Here is a tiny trained network, its code and every weight. The questions are about switching its units off for an input and a class, where a switched-off unit gives its printed mean instead of its output.

import numpy as np


def w(rows, s, z=0):
    codes = np.array(rows[::2]) - 128.0
    scale = np.full(codes.shape[1], s)
    scale[-1] = z or s
    return codes * scale


def f(y):
    return np.maximum(y, 0)


def log_softmax(a):
    a = a - a.max(-1, keepdims=True)
    return a - np.log(np.exp(a).sum(-1, keepdims=True))


def net(x, mask):
    res = np.array(x, float).reshape(1, 7) / 4 @ E
    y = f(res @ A[0][:, :-1].T + A[0][:, -1])
    res = res + np.where(mask, y, B[0][:, -1]) @ B[0][:, :-1]
    return log_softmax(res[-1] @ U[:, :-1].T + U[:, -1])


A, B = {}, {}
E = w([
[161,12,85,134,108],'x0',
[74,164,29,215,30],'x1',
[128,128,129,130,123],'x2',
[127,120,126,128,128],'x3',
[252,202,61,143,149],'x4',
[145,107,189,245,171],'x5',
[127,133,126,129,132],'x6',
],0.0039)
A[0] = w([
[54,110,165,120,120,108],'neuron 1',
[217,170,102,135,142,66],'neuron 2',
[86,146,36,204,57,65],'neuron 3',
[106,138,87,161,96,82],'neuron 4',
[49,86,170,117,111,81],'neuron 5',
[109,142,104,60,112,90],'neuron 6',
[144,110,180,232,176,82],'neuron 7',
[77,255,179,127,149,86],'neuron 8',
[188,107,187,55,192,86],'neuron 9',
[148,117,159,93,170,82],'neuron 10',
[102,182,129,138,156,153],'neuron 11',
[101,141,87,48,123,95],'neuron 12',
[110,161,122,135,161,158],'neuron 13',
[242,184,83,143,131,68],'neuron 14',
[31,77,169,123,110,81],'neuron 15',
[169,111,181,81,159,86],'neuron 16',
[171,57,85,126,114,163],'neuron 17',
[126,145,123,125,148,254],'neuron 18',
[106,149,96,48,112,88],'neuron 19',
[132,63,89,136,147,103],'neuron 20',
[121,137,61,33,114,97],'neuron 21',
[149,121,139,87,149,103],'neuron 22',
[158,26,79,136,125,88],'neuron 23',
[142,117,167,207,158,89],'neuron 24',
[114,137,109,89,124,100],'neuron 25',
[132,134,130,182,167,125],'neuron 26',
[130,134,123,141,96,185],'neuron 27',
],0.009,0.0061)
B[0] = w([
[160,126,95,142,189,162],'neuron 1',
[185,154,91,155,201,151],'neuron 2',
[20,238,135,152,142,176],'neuron 3',
[81,176,147,140,137,144],'neuron 4',
[179,154,83,141,190,159],'neuron 5',
[148,116,150,190,99,142],'neuron 6',
[139,106,155,236,69,171],'neuron 7',
[171,164,56,78,19,172],'neuron 8',
[39,218,139,147,134,184],'neuron 9',
[85,178,125,138,128,148],'neuron 10',
[133,108,105,83,97,169],'neuron 11',
[145,102,151,199,90,148],'neuron 12',
[126,99,124,97,122,164],'neuron 13',
[201,141,74,155,231,165],'neuron 14',
[192,150,74,142,197,167],'neuron 15',
[68,189,130,135,134,161],'neuron 16',
[148,115,121,39,78,182],'neuron 17',
[90,5,181,31,170,255],'neuron 18',
[149,116,157,202,93,145],'neuron 19',
[147,146,102,98,81,144],'neuron 20',
[154,95,168,221,112,155],'neuron 21',
[109,163,141,155,122,144],'neuron 22',
[172,169,90,79,53,156],'neuron 23',
[137,110,151,205,87,157],'neuron 24',
[138,124,141,166,113,134],'neuron 25',
[123,87,131,172,111,157],'neuron 26',
[96,107,155,93,152,182],'neuron 27',
],0.028,0.0061)
U = w([
[2,233,141,153,140,59],'0',
[224,138,36,163,238,74],'1',
[161,72,193,254,52,84],'2',
[103,75,140,85,139,252],'3',
[101,78,139,83,138,194],'4',
[105,72,155,76,138,170],'5',
[158,137,58,57,22,47],'6',
],0.0056,0.004)

Each question gives the input, the list of numbers given to net, and the class t.
The units are the neurons (one row each of A and B). Each row of codes is followed by its name. A weight is (code - 128) times the scale printed after its matrix; where a second scale follows, it is the last column's (A, B and U).
mask holds one flag per neuron, in row order. A switched-off neuron (its flag False) gives its mean, the last column of its row in B, instead of its output. The means were averaged over made-up inputs and are rounded, as every weight is.
A unit's drop is (log p(t) with every unit on - log p(t) with that unit switched off) / (log p(t) with every unit on - log p(t) with every unit switched off).
The circuit of an input: a set's keep is (log p(t) with only the set's units on - log p(t) with every unit switched off) / (log p(t) with every unit on - log p(t) with every unit switched off). Starting from the 12 units with the biggest drops (on a tie, the unit counted first), units are removed one at a time, each time the one whose removal leaves the highest keep (on an exact tie, the one counted first), for as long as the keep stays at least 0.8.
units of the circuit, in order: the units of the circuit, biggest drop first
unit that matters most: the unit with the biggest drop
k most important neurons: the k neurons with the biggest drops, biggest first
drop of u: that unit's drop, to one decimal
input [0,-5,3,8,7,8,0], class 2: units of the circuit, in order => [neuron 7]
input [5,1,4,-8,-2,-8,-4], class 2: units of the circuit, in order => [neuron 21; neuron 12]
input [-3,2,4,1,-6,6,6], class 1: units of the circuit, in order => [neuron 15; neuron 5]
input [-7,-8,-6,-4,-7,7,7], class 0: 3 most important neurons => [neuron 9; neuron 16; neuron 10]
input [7,0,6,0,-6,0,5], class 6: units of the circuit, in order => [neuron 23; neuron 17]
input [-7,1,0,-6,2,-1,3], class 6: 2 most important neurons => [neuron 8; neuron 11]
input [-7,-4,2,-6,-5,7,-3], class 2: 3 most important neurons => [neuron 7; neuron 24; neuron 17]
input [1,-6,3,-1,-3,-3,-5], class 0: units of the circuit, in order => [neuron 9; neuron 16]
input [5,-6,2,8,8,5,-4], class 1: 3 most important neurons => [neuron 14; neuron 2; neuron 3]
input [-3,2,5,1,6,1,2], class 1: 3 most important neurons => [neuron 14; neuron 2; neuron 17]
input [2,7,5,-4,7,-2,0], class 0: 2 most important neurons => [neuron 3; neuron 4]
input [5,7,-4,3,-8,2,3], class 1: 2 most important neurons => [neuron 15; neuron 5]
input [-6,-7,-3,-1,6,-7,3], class 0: 2 most important neurons => [neuron 9; neuron 16]
input [-6,-8,3,-1,8,-4,-1], class 0: units of the circuit, in order => [neuron 9]
input [-3,-3,1,-6,-6,8,-7], class 2: 2 most important neurons => [neuron 7; neuron 24]
input [2,-1,-3,5,8,-8,7], class 1: 3 most important neurons => [neuron 14; neuron 2; neuron 7]
input [8,2,4,-6,-5,-6,-5], class 6: 4 most important neurons => [neuron 23; neuron 17; neuron 20; neuron 18]
input [8,-5,-5,8,-8,-3,-1], class 1: 2 most important neurons => [neuron 15; neuron 5]
input [-8,6,3,0,1,6,6], class 6: 3 most important neurons => [neuron 8; neuron 11; neuron 9]
input [2,6,7,-8,6,-8,0], class 2: units of the circuit, in order => [neuron 21]
input [3,-1,-6,-5,4,-8,-7], class 2: units of the circuit, in order => [neuron 21; neuron 12]
input [8,0,0,4,0,-6,-5], class 6: 3 most important neurons => [neuron 23; neuron 17; neuron 20]
input [-7,4,4,0,5,4,-5], class 6: drop of neuron 11 => 0.4
input [-7,-4,2,7,1,-8,4], class 2: drop of neuron 12 => 0.1
input [-2,0,-1,6,7,4,2], class 1: drop of neuron 14 => 1.0
input [-3,2,-8,7,8,8,8], class 1: drop of neuron 22 => 0.0
input [7,2,-4,-3,-7,6,-7], class 1: unit that matters most => neuron 15
